
[[  55  -25    1 -168   27   17 -172  -26  -41  127  -64 -141 -100  121
   -21   66 -112   90]
 [ 241   51  -83   -6  115  194  -69 -187   -8  176   14 -131 -146  -44
   -26  120   17   41]
 [  16  -51   17 -207    9    0 -185    2  -36  134  -71 -154 -110  173
   -26   66 -126  100]
 [ 144  -27  -36   -7   37   17  -21  -38    5   25   64 -221  -72   48
     3   64  -59  128]
 [ 194   48  -42  183  101   -5   60 -116   25  -32  186 -281  -56 -218
   -18   94   63  102]
 [ 308  -56  -99   92   16   55  198  -24   23  -73   67 -248    8  -16
   -10   42 -116  207]
 [ 199   14  -57  165   44   51   40  -70   -5  101  133 -120  -20  -30
    21   48  195   76]
 [  33  -49  -65  145   34  -49   49  -28  -18   87  260 -201 -160  136
   -40   13  170   16]
 [ 247   11 -280   90  -86 -124  185  100 -233 -215  -99  114   71 -169
  -259 -199 -422   16]
 [  97   98   32 -128   71  127 -182 -131 -150  499 -378  214  -63 -287
  -254  182  128  -69]
 [  42  -28   21   17  -26 -136  -78   61  -29  -16   56 -160   44   28
    30    7    8  134]
 [  50  -90 -156  102  -59 -186   75  112  -71 -235  280 -230  -71  223
    -5 -157 -183   82]
 [-105   58   42  -23   10 -200 -288   27 -110   63   22  -42  -18  -79
   -29   -1   53  -12]
 [ 132  -64   -5 -167   19   23  -81  -11   26  -21   -3 -308  -73  158
    47   74 -233  208]
 [ -46   11  -16  262 -100 -302   41  155 -173   41   61  129  151 -172
  -118 -110  261  -19]
 [  81   48  -67 -145   82   64 -134 -123 -120  213 -150  -30 -194 -118
  -227   94 -168  -45]
 [  84   36  -18  -15   27  -33 -168  -28  -49   61   21  -95  -22  -17
    16   34    6   61]
 [ -69   13  -30   58  -32 -151 -101   51 -169  188  -15  107  -37  -33
  -156  -43  150  -81]
 [ 194   66 -108  130   46   23  -31  -78  -73   42   61  -43  -19 -130
   -34   11   55   23]
 [ 101   25   46 -232   93  158 -213 -134  -31  352 -219  -75 -146  -23
   -92  199  -23   58]
 [ -50  -64 -250  422 -135 -281  319  164 -280   63  249  243  -54   38
  -331 -274  249 -210]
 [ 126   26  -37   -4  -34 -119 -206   70  -33 -189   77 -150  126   64
   178  -74 -129  168]
 [ 299   20 -186   94   83  221   26 -150  -28  124  121  -81 -145  101
     0   19   43   16]
 [ 124   80   44  160  168  183   92 -259  -54  607  -97   38 -201 -395
  -311  293  486 -103]
 [-174  -39   46  -19 -117 -270 -257  188 -138   99   34   70   77  215
    38 -115  173   13]
 [-106  -54 -159  120 -135 -284  -24  196 -233  -44  136  138  -16  197
  -135 -255   -2  -99]
 [ -28  -14  -98  -43  -43 -113  -75   58 -201  144  -77  115  -95   34
  -223  -78  -76  -82]
 [ 112   79 -197  146  -88  -79 -258   97 -190  -38  111  265  125  191
   137 -259  129  -83]
 [  28  -12 -144   87  -52  -92   80   50 -225  179  -63  184  -74  -47
  -295  -91   21 -114]
 [ -13   -1  -85  234  -74 -205  131   98 -211  152    5  181   33 -179
  -264  -84  207  -87]
 [  26  -18  -27  -36   -7  -89 -137   26  -55    4   70 -142  -52  109
    12  -17  -56   69]
 [  33  -48    4 -152   15    8 -108  -12  -50  174  -74 -126 -118  120
   -80   73  -82   79]
 [  11 -123 -242   89 -189 -332  130  275 -196 -375  181  -49   37  273
   -97 -336 -381   58]
 [ 199  -29  -84  -55   48  126  -42  -77   -1   85   43 -182 -115  146
    21   53  -69  105]
 [  70  -43  -79 -106  -60 -146 -123  106  -75 -187   26 -168   22  155
    37  -94 -318  143]
 [ 103   29   31 -221   13  -47 -259   18  -35  -53 -160 -166   52  -38
    49   60 -290  184]
 [ -63  -16 -120    7  -60 -112  -19   63 -255  271 -110  244 -115   20
  -321  -95   43 -166]
 [  79  -80  -55  185  -89 -177  140  137  -57  -69  148 -105   86   71
   -10  -86   82  127]
 [ 120  -39  -62 -100   29   29  -38  -35  -38   54   -4 -188 -124  100
   -65   50 -172   98]
 [  95  -32 -150 -129 -120 -200 -195  190 -119 -364   37 -101  107  252
   117 -233 -472  156]
 [ 143   -5 -172  -94   55  125   76 -112 -173  270 -178   63 -250  -62
  -371   47 -193  -98]
 [ 251   -7 -178    4   51  251  -47 -118  -51  232   52   12 -169  261
     8    2   77  -16]
 [  77  -17    5  -21   48  -20  -43  -44   -9   78   40 -214  -86  -21
   -49   90  -18  105]
 [ -23   18   34  -37   17 -158 -185   15  -45  -14   51 -185  -27  -45
    -4   34  -52   85]
 [  39   46  119  -92  155  217 -153 -234  -22  655 -176   -2 -229 -130
  -180  313  392  -49]
 [ 105  122   94 -181  136  236 -307 -218  -73  596 -340  133 -115 -213
  -137  268  250  -47]
 [ -23    5   22  -29   -8 -113 -211   35  -58   76   51  -90  -17   81
    38    6   68   53]
 [ -27  -19  -49  -36  -45 -129 -120   68 -143   95  -26   25  -44   75
  -108  -55  -28  -10]
 [ 112   64  -66  164  -11 -111 -119   24  -79  -55  126  -23   90  -72
    71  -68  111   42]
 [  76   -5   -1   -3    8  -36 -111   -1  -32   81   37 -121  -14   51
    22   35   53   93]
 [ 334  108 -182  244  192  425  -11 -340  -22  481  173   75 -260   15
   -26  127  507 -160]
 [ 284   19 -155   76   79  223   19 -150  -34  184   73  -51 -136   85
   -21   45   85   12]
 [ 141  172 -132   93  102  169 -324 -186 -135  319   39  214 -113  -34
    16   -1  309 -189]
 [  12  -41  -68   27  -45  -95  -48   70 -109   90   53   -9  -45  145
   -63  -62   40   11]
 [  65  -31 -105  137  -57 -111  182   59 -185  164  -74  129  -12 -140
  -302  -43   57  -40]
 [ 330   18 -162  266   55   70  275  -99  -36   -3  110 -125  -26 -227
  -133   33   33   74]
 [ 125  142  104  -99  154  247 -291 -242  -53  614 -296  131  -91 -273
  -112  288  361  -50]
 [ 161   52 -120  -36   -1   64 -228  -19 -105   75  -13   72   -4  133
    72  -65  -12    4]
 [ -23  -34  -90  222   -3  -51  170  -15 -173  378   61  151 -162  -38
  -315   -3  364 -161]
 [ 295  -61 -143   28   62  182  243 -117  -29  144  -18 -162 -166   -6
  -200   93 -117   86]
 [ 157  -93 -276  183 -114 -233  208  171 -118 -444  296 -179   18  177
   -30 -279 -361   97]
 [ 121  -47 -145  -97   18   98   29  -52 -122  211  -83    4 -200  125
  -221   10 -139  -25]
 [ 145   99 -176   75   81  232 -240 -168 -142  389   59  240 -184  150
   -20  -28  326 -207]
 [  40  -86 -224  251 -160 -338   79  246 -123 -442  404 -130   95  298
   101 -347 -146   77]
 [  91  -37   -1   -6    6  -49  -14    8  -17   42   39 -187  -30   29
   -22   51  -25  131]
 [  11   15   -2  167  -37 -201  -93   79  -66  -31  157  -72   90  -26
    54  -53  180   65]
 [ 140   38  -28  216   16 -174   37   13   -2 -197  202 -253   89 -213
    48    1   16  155]
 [ 123   -3  -25  -68   41   46 -109  -57  -32  113  -12 -140  -86   45
   -18   71  -44   85]
 [ 365   -1  -80  -34   30   90   85  -49   25 -133  -67 -259   60 -115
    15   73 -303  261]
 [ -30  -34   33  -75  -43 -121 -186   79  -63   83   -3  -76    8  137
    33   -5   31   86]
 [-117   72   34  160  -16 -261 -205   60 -123   80  117   36   47 -132
   -19  -44  281  -54]
 [ 144  -43  -94 -163  -25  -38 -107   48  -46 -154  -10 -211  -29  167
    31  -44 -388  164]]

[  60   24  267   62  -42   66   18  292   69  248  217   53  155 -327
  -41 -149 -103  121  -81  320  -63  191  -98   69  143  -95   -6]	51
[ -90  -19  -82   40  -85   35 -148  158 -177  -44  -35   18  -36    4
  -55   81   56  -87  -90  -14   54  172   -5  108  -48 -178  172]	33
[ -34  -34 -157  203  -58 -320    9 -104  -68  147  -47   24   40  110
 -142  223 -125 -394  -97 -157  113 -120   29 -107   18 -184   43]	24
[-521 -166 -370 -268 -139 -213 -118 -265 -351 -440 -261  164 -114  676
  206   95   20 -108  -85 -498  318  234  118  138 -463   -1  458]	43
[-446 -224 -156 -215   48 -362   55 -329 -143 -275  -26  170 -163  398
  168   80   -3   76  108 -126  273   27   49   37 -407   77   96]	14
[-126  -18   44  137 -139 -218  -99  -53 -111  186   25  205  135 -132
 -137   -2 -259 -128  -51  -61   41  115  -63   41   44  -94   48]	63
[ 40 105  71 -78  79  59 134 159   7  73 136  -5 -51  -5  60  62  41 272
 -23 460 -24  81 -11  99  28 -44 -81]	59
[ 101   88  -62   37   15  -95  189  138   20   68   43  -54    1  219
   51  137  -35 -111 -148   71   38    8   48  -67   25 -162   30]	2
[-107  -20 -127   90  -52 -200  -54  -31 -171  -44  -58   98  -92   99
  -72  165  -75 -141  -22 -127   73   56    2   14  -83 -172   29]	10
[ 301  140  239  423  -10 -152   33  225   70  468  218   92   73 -571
 -323  101 -269 -103    4  310 -196  -45 -147  -97  356 -282 -375]	16
[-239   59   22  -95  -10 -127  -47 -286 -119  218   56  220   96  -88
  -69   59 -154  302   61  509   69   37  -37  234   30  170  -51]	8
[-172  -17  138  -42   -9  -53  -69   13 -118   28  121  208  -53 -213
  -29  -48  -91  321  101  298   -4  196  -95  173  -55   -4  -94]	55
[ -93  -11 -126   -9  -35  -25  -50   99 -162 -116  -48   16 -107  155
   16  128   65  -46  -67  -27   82  130   25   74 -110 -160  128]	71
[ -19 -166  276  348  -94 -122 -246  183   11  363  208  105  160 -715
 -334  -99 -127 -197   23  136  -35   58 -175    2  177 -205  -74]	27
[ 109   50   81   34  157 -174  289   29  154  215  204  -44  -19    5
   11  137  -31   84    2  441   16 -153    9  -85   72  -47 -208]	26
[-214   55 -161  103 -223 -336 -117 -310 -212  221 -143  258  218  144
 -143  111 -371 -269 -139 -202  123   62    5   65   46  -27  183]	12
[ -60 -112  113   79   27  -55  -51  216  -65  -81  128   64 -157 -205
  -44    5   45   62   78   55    1  145  -75   15 -104 -199  -82]	6
[ 199  -80  282  283  103 -118   85  416   89   51  281   20 -208 -453
 -127   13  -19    4  122  103 -136   55 -139 -165   39 -351 -357]	21
[ -47   31 -200  -14    0  -87   50   24 -115  -61  -64  -42  -81  293
   27  217   59 -117 -105   14  108   12   75   15  -86 -141  116]	31
[ -11   47  113   93   -6 -117   13   47  -45  171  124  140    4 -206
  -98   41 -150  116   33  267  -37   74  -78   56   73  -85 -144]	60
[ -86 -149  366   25  -90  151 -146  383   49  169  253   70  182 -492
  -32 -319  -22  136  -62  234  -15  327 -143  134   52  -85  146]	50
[  -2  -17  -24   15   86 -179  164   25   31   45   96  -22  -70  116
   27  143   10  -24  -17  163   76  -64   25  -64  -50  -99  -70]	47
[  13   74   67  104  -21  -20  -53  133 -117   89   77  114  -64 -205
 -113   77  -81  116   24  219  -65  136  -72   95   58 -157 -118]	5
[-105   20   25  -16  -33   11  -81  119 -176  -80   34  133 -123  -75
  -15   35  -16  194   37  137  -10  221  -49  148  -75 -116  -14]	68
[ 135   79  256  127  171 -298  307 -112  247  509  330   71  109 -315
 -122   84 -220  185   94  705  -51 -249  -78  -88  233   50 -434]	20
[ -24   17 -194   69  -29  -17  -76  155 -208 -158  -90  -24 -188  162
  -37  224  108 -137  -65 -100   53   99   36   38  -99 -261   89]	13
[-272   63  -68 -162  -94 -174   18 -283 -129  135  -33  219  171  222
   56   16 -227  145  -78  190  132  115   23  181  -40  157  158]	23
[  12   33  264  237 -121 -229  -34   38   14  389  177  256  210 -430
 -199 -101 -399  -30  -20  121  -77  118 -148   -7  207  -99 -148]	48
[ 141   41  103   23  237 -186  350   10  220  258  260  -99  -41  -21
   15  175   35  122   38  602   26 -248   17 -111   83  -13 -288]	36
[ -93  -79  129  110   26 -210  -19   88 -109 -102  131  215 -226 -210
  -59   26 -117  136  174  -20  -37  149 -110  -15 -128 -192 -241]	66
[-185 -122   25   37  -96  116 -300  203 -205  -48    8   56  -25 -239
  -98  -32  109    1  -27   56   53  249  -63  193  -69 -153  195]	22
